The symbols move the states like this.
v: RN->ZH, BC->QF, QD->LQ, ZG->NL, QH->TD, PP->NQ, HF->MF, JL->HZ, RJ->MD, ZB->HN, DG->NR, FL->QH, JF->QD, QG->HR, HH->HF, GG->SC, GM->BT, JZ->ZB, TD->RN, CZ->FT, NQ->ZD, MP->CZ, JM->CT, ZR->RZ, BB->RD, TP->LC, LH->BC, FZ->JR, BM->GH, BP->LH, DZ->BR, QF->BM, PQ->ZG, RR->JF, GH->JZ, RQ->TN, PZ->MP, HM->HH, ZD->DG, MF->ZL, BT->JM, TN->FF, JR->RR, ZH->BP, HN->ZC, LQ->SL, MN->JL, ZQ->HM, RZ->PZ, SL->RJ, MD->DZ, HR->GG, ZF->BB, PB->FP, NL->MN, JG->FL, CT->RQ, ZC->PB, BR->JG, NR->PQ, BL->TP, FP->ZF, HL->ZQ, RD->GM, SC->ZR, FT->BL, LC->FZ, HZ->QG, ZL->PP, FF->HL
r: RN->LH, BC->GH, QD->RJ, ZG->JL, QH->ZH, PP->DG, HF->PP, JL->HR, RJ->BR, ZB->PB, DG->ZG, FL->RN, JF->SL, QG->SC, HH->ZL, GG->RZ, GM->CT, JZ->ZC, TD->BP, CZ->TP, NQ->NR, MP->BL, JM->TN, ZR->MP, BB->BT, TP->JR, LH->BM, FZ->JF, BM->ZB, BP->QF, DZ->FL, QF->JZ, PQ->MN, RR->LQ, GH->HN, RQ->HL, PZ->FT, HM->MF, ZD->PQ, MF->NQ, BT->RQ, TN->ZQ, JR->QD, ZH->BC, HN->FP, LQ->MD, MN->QG, ZQ->HF, RZ->CZ, SL->DZ, MD->JG, HR->ZR, ZF->GM, PB->BB, NL->HZ, JG->TD, CT->FF, ZC->ZF, BR->QH, NR->NL, BL->FZ, FP->RD, HL->HH, RD->JM, SC->PZ, FT->LC, LC->RR, HZ->GG, ZL->ZD, FF->HM
n: RN->DZ, BC->QH, QD->TP, ZG->PP, QH->RJ, PP->ZQ, HF->TN, JL->DG, RJ->JR, ZB->LH, DG->HF, FL->SL, JF->BL, QG->PQ, HH->RQ, GG->NL, GM->ZC, JZ->BP, TD->MD, CZ->GG, NQ->HM, MP->HR, JM->FP, ZR->JL, BB->ZB, TP->RZ, LH->FL, FZ->MP, BM->RN, BP->JG, DZ->JF, QF->TD, PQ->ZL, RR->FT, GH->ZH, RQ->BB, PZ->QG, HM->CT, ZD->HH, MF->FF, BT->PB, TN->RD, JR->CZ, ZH->BR, HN->BC, LQ->LC, MN->ZD, ZQ->JM, RZ->HZ, SL->FZ, MD->RR, HR->ZG, ZF->JZ, PB->BM, NL->NQ, JG->LQ, CT->ZF, ZC->QF, BR->QD, NR->MF, BL->ZR, FP->GH, HL->BT, RD->HN, SC->MN, FT->SC, LC->PZ, HZ->NR, ZL->HL, FF->GM
p: RN->TD, BC->LH, QD->JF, ZG->PQ, QH->FL, PP->ZL, HF->HH, JL->MN, RJ->SL, ZB->JZ, DG->ZD, FL->JG, JF->RR, QG->HZ, HH->HM, GG->HR, GM->RD, JZ->GH, TD->QH, CZ->MP, NQ->PP, MP->PZ, JM->BT, ZR->SC, BB->ZF, TP->BL, LH->BP, FZ->LC, BM->QF, BP->ZH, DZ->MD, QF->BC, PQ->NR, RR->JR, GH->BM, RQ->CT, PZ->RZ, HM->ZQ, ZD->NQ, MF->HF, BT->GM, TN->RQ, JR->FZ, ZH->RN, HN->ZB, LQ->QD, MN->NL, ZQ->HL, RZ->ZR, SL->LQ, MD->RJ, HR->QG, ZF->FP, PB->ZC, NL->ZG, JG->BR, CT->JM, ZC->HN, BR->DZ, NR->DG, BL->FT, FP->PB, HL->FF, RD->BB, SC->GG, FT->CZ, LC->TP, HZ->JL, ZL->MF, FF->TN
x: RN->JZ, BC->PB, QD->FL, ZG->SC, QH->BM, PP->MN, HF->PQ, JL->PZ, RJ->RN, ZB->GM, DG->QG, FL->QF, JF->JG, QG->CZ, HH->NR, GG->BL, GM->ZQ, JZ->RD, TD->GH, CZ->JF, NQ->JL, MP->RR, JM->HH, ZR->LC, BB->FF, TP->SL, LH->ZC, FZ->MD, BM->ZF, BP->HN, DZ->BP, QF->FP, PQ->GG, RR->BR, GH->BB, RQ->MF, PZ->JR, HM->DG, ZD->HZ, MF->ZG, BT->HM, TN->ZL, JR->DZ, ZH->ZB, HN->BT, LQ->QH, MN->RZ, ZQ->ZD, RZ->FZ, SL->TD, MD->ZH, HR->FT, ZF->TN, PB->CT, NL->ZR, JG->BC, CT->HF, ZC->JM, BR->LH, NR->HR, BL->LQ, FP->RQ, HL->NQ, RD->HL, SC->TP, FT->QD, LC->RJ, HZ->MP, ZL->NL, FF->PP

The rows follow the links: the fewer symbols apart two states are, the more alike their rows tend to be.

Each row is also shifted at random along 2 hidden directions that mean nothing.

Some states, each with a row of numbers:
NL: -231	-86	275	-160	-120	-33	-288	-298	-162	-218	95	432	-127	-155	-5	167	163	-251	-199	-339	-223	-104	138	466	258	553	90	-103	215	410	-161	220	-54	27	11	-105	178	-289	125	276	8	-121
TP: 696	-254	-171	100	-277	-26	256	-111	100	245	446	167	103	-487	-79	-113	-119	-47	5	-329	-392	-188	134	273	-9	257	189	-136	197	428	420	-57	-48	174	163	-282	-373	205	287	406	239	-297
ZR: -266	-95	28	-57	151	84	23	-11	58	-31	404	344	-2	-420	-12	-31	140	-181	-19	216	-330	95	177	474	179	486	-72	-132	204	504	141	-71	-172	145	180	-167	-104	6	-198	424	123	-251
BM: -802	-68	-192	194	-379	-132	232	-28	20	229	-343	-414	70	324	-16	-54	-281	294	73	-504	261	-269	-200	-518	-286	-689	211	135	-249	-539	33	46	241	-78	-165	45	-140	155	472	-334	-61	213
FL: -858	-174	-392	259	-291	-53	495	125	182	368	20	-341	170	-48	-53	-197	-324	282	149	-301	19	-198	-116	-348	-289	-518	178	54	-141	-285	378	-147	106	52	15	-69	-429	345	345	-32	93	14
FT: -185	-114	-138	28	160	111	220	139	174	110	498	191	124	-479	-30	-122	47	-107	84	377	-320	141	149	342	71	334	-107	-114	177	449	317	-216	-209	188	217	-175	-264	182	-252	400	140	-277
PQ: -842	-71	290	-145	-217	-69	-315	-347	-243	-261	-9	413	-164	-38	-2	200	175	-241	-211	-509	-163	-148	136	403	225	467	133	-85	188	308	-252	269	8	0	-34	-88	226	-332	229	216	9	-47
BR: -927	-130	-397	233	-122	-7	506	219	234	391	128	-310	206	-132	-37	-233	-262	251	212	9	-20	-61	-69	-269	-255	-441	60	43	-134	-184	417	-231	11	83	68	-69	-436	397	134	23	94	-46
LQ: -549	-11	-375	151	419	163	458	461	331	282	383	-156	244	-334	-6	-291	-58	94	270	860	-133	318	5	-50	-105	-118	-248	-13	-34	79	443	-442	-183	161	204	-30	-407	422	-509	200	112	-166
ZH: 769	30	-300	182	16	10	341	274	194	267	-23	-400	163	21	-5	-172	-192	249	186	209	145	31	-122	-405	-264	-473	-22	81	-189	-316	251	-209	36	-17	4	43	-257	324	-32	-175	23	60
QH: 354	-127	-339	220	-276	-48	419	112	162	390	46	-348	184	-66	-49	-176	-318	250	138	-233	18	-178	-120	-354	-277	-454	147	50	-139	-255	366	-137	87	41	-4	-71	-372	345	301	-77	109	-17
PP: 224	187	374	-255	321	60	-479	-97	-169	-400	-85	302	-179	113	64	197	321	-246	-133	323	37	223	97	287	276	404	-180	-31	102	208	-397	157	-96	-57	-34	106	447	-364	-372	7	-139	43
MF: -440	198	349	-235	352	51	-460	-69	-169	-390	-185	224	-190	211	77	190	309	-202	-109	319	115	192	40	202	240	299	-184	10	44	74	-440	147	-80	-91	-87	147	456	-344	-364	-118	-185	112
RJ: 285	-56	-361	167	177	94	462	336	288	325	308	-201	208	-319	-21	-244	-146	122	204	461	-130	133	-11	-91	-176	-163	-106	-6	-55	29	475	-344	-110	142	158	-86	-427	419	-226	141	138	-145
BP: -209	-36	-291	192	-177	-52	359	158	124	282	-140	-427	148	131	-38	-130	-291	276	142	-148	173	-132	-173	-467	-295	-583	82	112	-222	-423	208	-127	120	-21	-52	33	-272	271	212	-198	-3	93
RZ: 80	-129	8	-21	23	46	54	-70	44	25	403	340	29	-433	-37	-22	74	-167	-37	24	-370	13	176	452	156	491	16	-139	231	525	217	-44	-137	149	176	-182	-152	37	-25	424	187	-256
ZB: 885	160	-82	64	63	-47	32	145	1	70	-299	-378	28	332	29	-31	-121	200	79	102	329	21	-149	-469	-214	-484	-46	139	-231	-466	-87	-37	112	-121	-113	169	68	75	-23	-398	-103	205
JM: 1070	267	233	-142	242	12	-372	14	-155	-261	-362	-93	-143	421	62	146	124	-16	-71	251	319	153	-87	-192	26	-81	-141	97	-126	-267	-406	137	26	-185	-150	233	421	-233	-246	-383	-210	232
GH: 995	127	-117	78	82	-13	103	206	71	128	-232	-396	70	261	23	-87	-143	210	126	186	286	58	-167	-483	-219	-497	-65	129	-212	-467	-6	-93	97	-99	-85	153	-16	153	-63	-350	-60	191
JR: -673	-115	-283	135	237	120	400	290	255	229	432	1	187	-406	-14	-210	-61	19	169	519	-242	169	86	129	-68	51	-126	-79	38	269	425	-309	-177	175	215	-126	-399	342	-291	312	161	-206
HL: 305	270	343	-213	303	17	-448	-45	-188	-358	-338	84	-185	341	54	206	228	-119	-113	274	249	172	-10	23	149	112	-163	71	-44	-100	-476	152	-12	-158	-131	206	475	-316	-308	-263	-212	183
ZL: 769	123	391	-223	105	-12	-507	-233	-237	-347	-144	314	-221	130	35	228	239	-231	-201	-49	26	58	80	259	264	437	-46	-35	125	185	-406	246	2	-82	-69	72	447	-382	-108	-12	-100	65
HF: 803	63	382	-207	-170	-103	-520	-370	-294	-323	-242	259	-211	231	8	258	154	-161	-238	-482	69	-128	53	193	194	299	128	-29	91	83	-438	337	95	-119	-142	51	427	-426	221	-91	-94	76

The symbols that take the first to the second take the third to the fourth, perhaps in another order. What is the fourth?
Answer with the state's name.
-63	133	336	-171	-36	-59	-446	-232	-255	-303	-370	75	-213	373	48	223	135	-69	-161	-269	222	-53	-45	-11	128	54	39	45	-18	-166	-472	279	72	-146	-191	136	442	-357	71	-243	-168	197
: -878	-3	344	-177	-137	-57	-436	-350	-262	-304	-172	288	-203	171	11	247	190	-187	-213	-382	21	-102	37	265	233	314	93	-42	106	121	-401	308	50	-75	-119	33	355	-401	147	24	-104	69
:: -825	-156	102	-79	-171	-13	-75	-228	-73	-67	263	386	-42	-318	-22	64	102	-203	-119	-269	-303	-93	170	473	202	497	92	-131	235	462	47	97	-49	99	100	-171	-40	-139	144	374	102	-201
: CZ

547	118	351	-165	-131	-81	-485	-273	-286	-314	-342	138	-199	338	32	255	146	-106	-204	-366	182	-94	-5	41	156	161	57	36	14	-96	-461	308	115	-133	-169	121	432	-399	171	-193	-147	155
: 698	365	299	-209	538	83	-467	129	-135	-383	-323	7	-167	372	80	138	271	-109	-42	682	307	365	-52	-85	154	46	-335	85	-96	-177	-471	41	-68	-161	-87	279	492	-288	-588	-320	-246	209
:: -131	188	27	6	119	-35	-94	98	-38	-63	-420	-321	-39	456	33	54	-45	149	33	127	379	61	-167	-427	-123	-463	-68	145	-237	-504	-265	24	114	-168	-156	218	202	-62	-87	-447	-195	268
: HN

-1112	314	315	-197	493	64	-424	88	-131	-388	-334	17	-164	404	97	153	283	-100	-39	591	311	324	-53	-21	172	18	-291	89	-91	-200	-517	48	-65	-159	-106	274	472	-314	-571	-292	-249	208
: 381	263	279	-150	213	1	-403	-40	-166	-297	-382	-45	-176	425	67	186	164	-38	-94	173	318	126	-71	-143	67	-52	-128	101	-124	-253	-460	145	42	-190	-141	214	442	-290	-208	-330	-204	238
:: -931	-122	-57	-12	115	88	113	52	105	33	408	253	59	-421	-16	-73	91	-143	39	262	-311	112	165	413	135	375	-61	-121	193	459	232	-112	-181	154	187	-133	-183	84	-202	420	129	-256
: SC

85	164	188	-49	9	-39	-249	-66	-149	-195	-455	-177	-129	461	39	131	17	72	-60	-117	326	-22	-160	-304	-37	-278	11	134	-178	-400	-371	167	135	-186	-206	202	304	-213	59	-407	-185	260
: 237	39	-212	164	-116	-58	216	137	76	196	-229	-428	98	239	-2	-105	-212	256	121	-80	249	-92	-179	-491	-268	-590	55	112	-233	-471	90	-81	136	-89	-95	90	-133	206	146	-317	-48	141
:: 773	-37	260	-171	2	21	-281	-220	-124	-208	204	434	-122	-237	-6	127	217	-263	-178	-106	-263	17	198	509	279	645	-12	-127	258	499	-113	168	-99	49	53	-102	181	-242	-25	317	61	-154
: HH

190	-10	-277	201	-124	-45	308	184	116	259	-157	-415	113	169	-12	-132	-240	267	153	-82	193	-95	-169	-472	-288	-587	70	83	-214	-421	154	-139	117	-53	-60	55	-214	264	158	-251	-13	134
: 61	84	-92	94	-88	-79	62	98	6	84	-364	-387	23	373	14	-32	-163	226	82	-61	329	-45	-174	-505	-223	-569	28	146	-263	-522	-78	-11	142	-119	-157	139	32	86	119	-394	-134	233
:: -237	148	56	10	-137	-96	-127	-52	-128	-58	-477	-287	-67	479	19	89	-90	162	-40	-263	346	-105	-171	-421	-106	-434	84	147	-219	-509	-278	142	188	-182	-204	177	207	-104	207	-410	-175	277
: CT

582	-13	-220	47	430	182	277	344	278	172	544	101	165	-504	-21	-210	61	-90	175	822	-288	326	137	245	37	273	-263	-99	130	413	420	-342	-266	186	266	-110	-319	314	-560	356	150	-271
: -224	-215	-350	271	-481	-110	460	-2	124	391	-20	-347	153	-25	-60	-140	-379	280	103	-574	20	-303	-128	-380	-311	-512	278	50	-149	-297	347	-57	180	14	-27	-104	-401	329	544	-77	102	9
:: 112	-202	-340	178	-138	11	449	120	217	329	357	-81	197	-370	-60	-209	-202	100	117	-44	-237	-104	36	7	-157	-60	78	-60	42	168	487	-206	-31	147	135	-188	-461	346	137	248	199	-183
: LH

223	-65	-353	209	-98	1	428	210	214	348	65	-353	178	-64	-37	-198	-269	227	173	22	38	-59	-108	-338	-264	-475	48	53	-138	-261	349	-225	48	48	23	-25	-355	338	129	-82	92	-15
: -148	-134	-324	229	-339	-65	418	87	132	342	-70	-397	169	59	-42	-160	-340	278	120	-402	87	-233	-152	-417	-313	-544	198	68	-168	-362	282	-97	148	-2	-46	-39	-346	291	410	-141	59	29
:: 55	-264	46	-25	-384	-76	-16	-361	-72	-4	308	403	-33	-387	-56	67	12	-180	-149	-651	-393	-278	198	490	142	515	253	-148	279	510	137	157	-19	137	97	-242	-123	-81	442	442	182	-243
: RZ

-182	95	-50	80	-66	-65	43	85	-14	28	-381	-378	14	413	-6	11	-145	243	32	-82	352	-46	-198	-504	-201	-559	16	137	-262	-532	-143	14	157	-157	-157	160	65	48	115	-400	-128	258
: 277	-29	-149	148	-387	-125	164	-44	-15	189	-330	-381	48	301	-9	-28	-284	281	26	-563	253	-284	-179	-513	-264	-592	239	126	-230	-493	-12	67	226	-99	-184	54	-80	116	484	-327	-26	197
:: -282	284	123	-70	339	38	-233	156	-70	-192	-406	-237	-78	480	90	76	99	71	33	445	408	217	-154	-345	-49	-336	-217	127	-193	-433	-357	11	50	-191	-152	273	329	-125	-357	-440	-262	283
: FP

-644	-325	-264	153	-389	-51	395	-91	123	304	358	60	137	-402	-76	-150	-206	54	61	-476	-338	-259	90	140	-107	68	243	-100	97	261	450	-63	19	170	134	-256	-457	232	441	358	245	-252
: 786	-182	-360	228	-294	-27	448	70	187	390	167	-249	196	-188	-65	-196	-311	191	118	-294	-95	-206	-36	-228	-256	-303	174	5	-64	-83	427	-159	64	90	65	-137	-427	343	369	58	156	-101
:: -781	149	346	-203	121	-12	-449	-172	-234	-360	-282	160	-185	305	46	197	209	-126	-126	1	162	66	0	100	221	166	-52	34	7	-58	-480	239	29	-136	-146	162	445	-385	-129	-160	-175	162
: ZG

804	-80	-332	222	-150	-21	404	174	186	339	85	-337	194	-81	-33	-174	-271	220	135	-76	41	-88	-103	-346	-292	-402	89	62	-119	-214	340	-192	60	27	37	-58	-348	315	184	-70	105	-26
: -28	114	-42	56	-34	-46	35	103	-12	46	-360	-359	5	391	26	-5	-117	206	60	-33	347	-26	-206	-482	-185	-543	6	143	-244	-519	-136	-6	155	-143	-156	159	82	56	58	-422	-126	238
:: -450	-93	-377	214	-45	25	472	249	251	359	138	-322	203	-115	-33	-214	-240	238	199	118	-3	-33	-87	-294	-250	-420	20	47	-132	-214	386	-249	23	59	43	-43	-397	370	53	9	82	-38
: JZ

340	200	275	-139	69	-48	-402	-118	-217	-273	-404	-7	-163	440	36	186	115	-32	-113	-91	280	24	-78	-137	63	-54	-28	81	-90	-292	-455	211	98	-166	-164	196	415	-297	-30	-339	-188	227
: -472	72	359	-200	32	-19	-428	-243	-219	-338	-125	333	-192	118	28	222	245	-200	-175	-124	3	12	76	310	260	421	-19	-18	143	191	-385	263	-44	-68	-70	49	390	-379	-45	45	-92	18
:: -118	-49	360	-193	-232	-80	-412	-404	-266	-296	-106	382	-201	47	-5	218	173	-210	-228	-546	-71	-170	112	356	256	449	151	-69	151	238	-342	345	41	-55	-75	-36	319	-389	276	97	-39	-8
: GG

-506	199	171	-77	89	-44	-268	-25	-137	-222	-445	-167	-110	488	50	136	69	53	-29	29	350	49	-130	-273	-5	-247	-68	125	-184	-406	-409	142	95	-191	-189	224	351	-189	-63	-393	-239	269
: -848	173	255	-129	55	-65	-359	-115	-197	-276	-435	-54	-148	474	52	179	106	18	-96	-62	318	31	-102	-185	83	-151	-31	91	-105	-335	-479	185	92	-171	-182	200	396	-296	-34	-337	-228	243
:: -83	-167	-304	132	4	60	409	176	226	282	427	-15	186	-427	-51	-180	-124	48	130	147	-280	14	69	89	-83	39	-4	-81	60	243	481	-224	-115	164	187	-170	-417	324	-13	298	194	-239
: LQ

478	-201	126	-72	-320	-43	-126	-333	-114	-74	273	443	-56	-351	-50	85	75	-232	-165	-547	-363	-202	184	499	177	568	205	-133	283	521	58	155	-36	105	77	-211	-35	-156	327	415	162	-238
: -120	-6	306	-186	-17	0	-370	-274	-189	-284	68	420	-163	-82	17	176	224	-244	-201	-175	-155	-10	135	427	273	550	22	-94	194	346	-244	214	-50	18	8	-57	266	-332	6	194	-18	-69
:: -275	-209	170	-85	-302	-75	-126	-367	-126	-89	214	437	-72	-299	-39	93	84	-210	-189	-570	-317	-211	176	503	192	519	206	-139	245	462	27	207	-20	106	49	-204	-3	-188	346	388	139	-198
: NR

-348	-62	-356	204	-88	1	419	209	196	334	-2	-387	169	10	-26	-204	-264	264	192	18	85	-65	-146	-400	-286	-538	48	46	-173	-313	314	-216	83	7	21	-5	-336	347	112	-94	33	35
: 327	41	-246	146	21	3	249	218	144	206	-170	-427	110	189	-12	-139	-195	240	175	164	228	20	-160	-493	-247	-554	-27	127	-233	-432	122	-156	80	-49	-55	97	-146	252	-3	-282	-40	137
:: -698	-228	-183	71	-128	27	293	-9	139	173	419	165	105	-441	-36	-118	-54	-52	61	-81	-346	-70	108	300	12	218	70	-117	146	383	357	-111	-94	168	166	-239	-339	182	115	414	188	-266
: RR

415	5	-359	175	127	72	448	344	253	335	188	-327	205	-140	-30	-239	-188	178	220	417	1	108	-86	-276	-240	-356	-109	39	-120	-149	400	-311	-54	63	95	-27	-396	382	-174	-16	78	-54
: -1050	-160	-248	104	84	97	366	174	205	214	422	60	141	-429	-46	-174	-31	-5	126	264	-281	56	109	210	-9	112	-44	-79	105	285	412	-238	-110	181	192	-150	-371	268	-140	363	152	-239
:: -195	19	220	-169	274	103	-243	-44	-42	-252	261	401	-96	-236	20	77	279	-261	-89	340	-222	192	162	488	273	575	-158	-113	227	468	-70	9	-195	80	118	-61	153	-179	-362	304	8	-157
: HF

-96	249	244	-112	252	27	-321	34	-138	-255	-411	-125	-120	450	54	144	140	5	-49	259	360	161	-101	-249	68	-179	-168	109	-148	-351	-423	96	46	-179	-167	235	415	-238	-228	-376	-237	274
: 574	39	385	-195	-148	-79	-500	-361	-296	-329	-210	286	-211	189	9	243	177	-188	-223	-435	37	-116	60	228	216	336	109	-17	105	108	-430	347	68	-98	-117	45	412	-405	193	-46	-96	92
:: -157	-146	-103	18	70	89	192	48	133	113	451	237	86	-466	-19	-101	49	-125	32	175	-360	63	163	357	88	385	-27	-145	186	453	324	-131	-158	191	206	-179	-245	144	-123	434	167	-276
: LQ

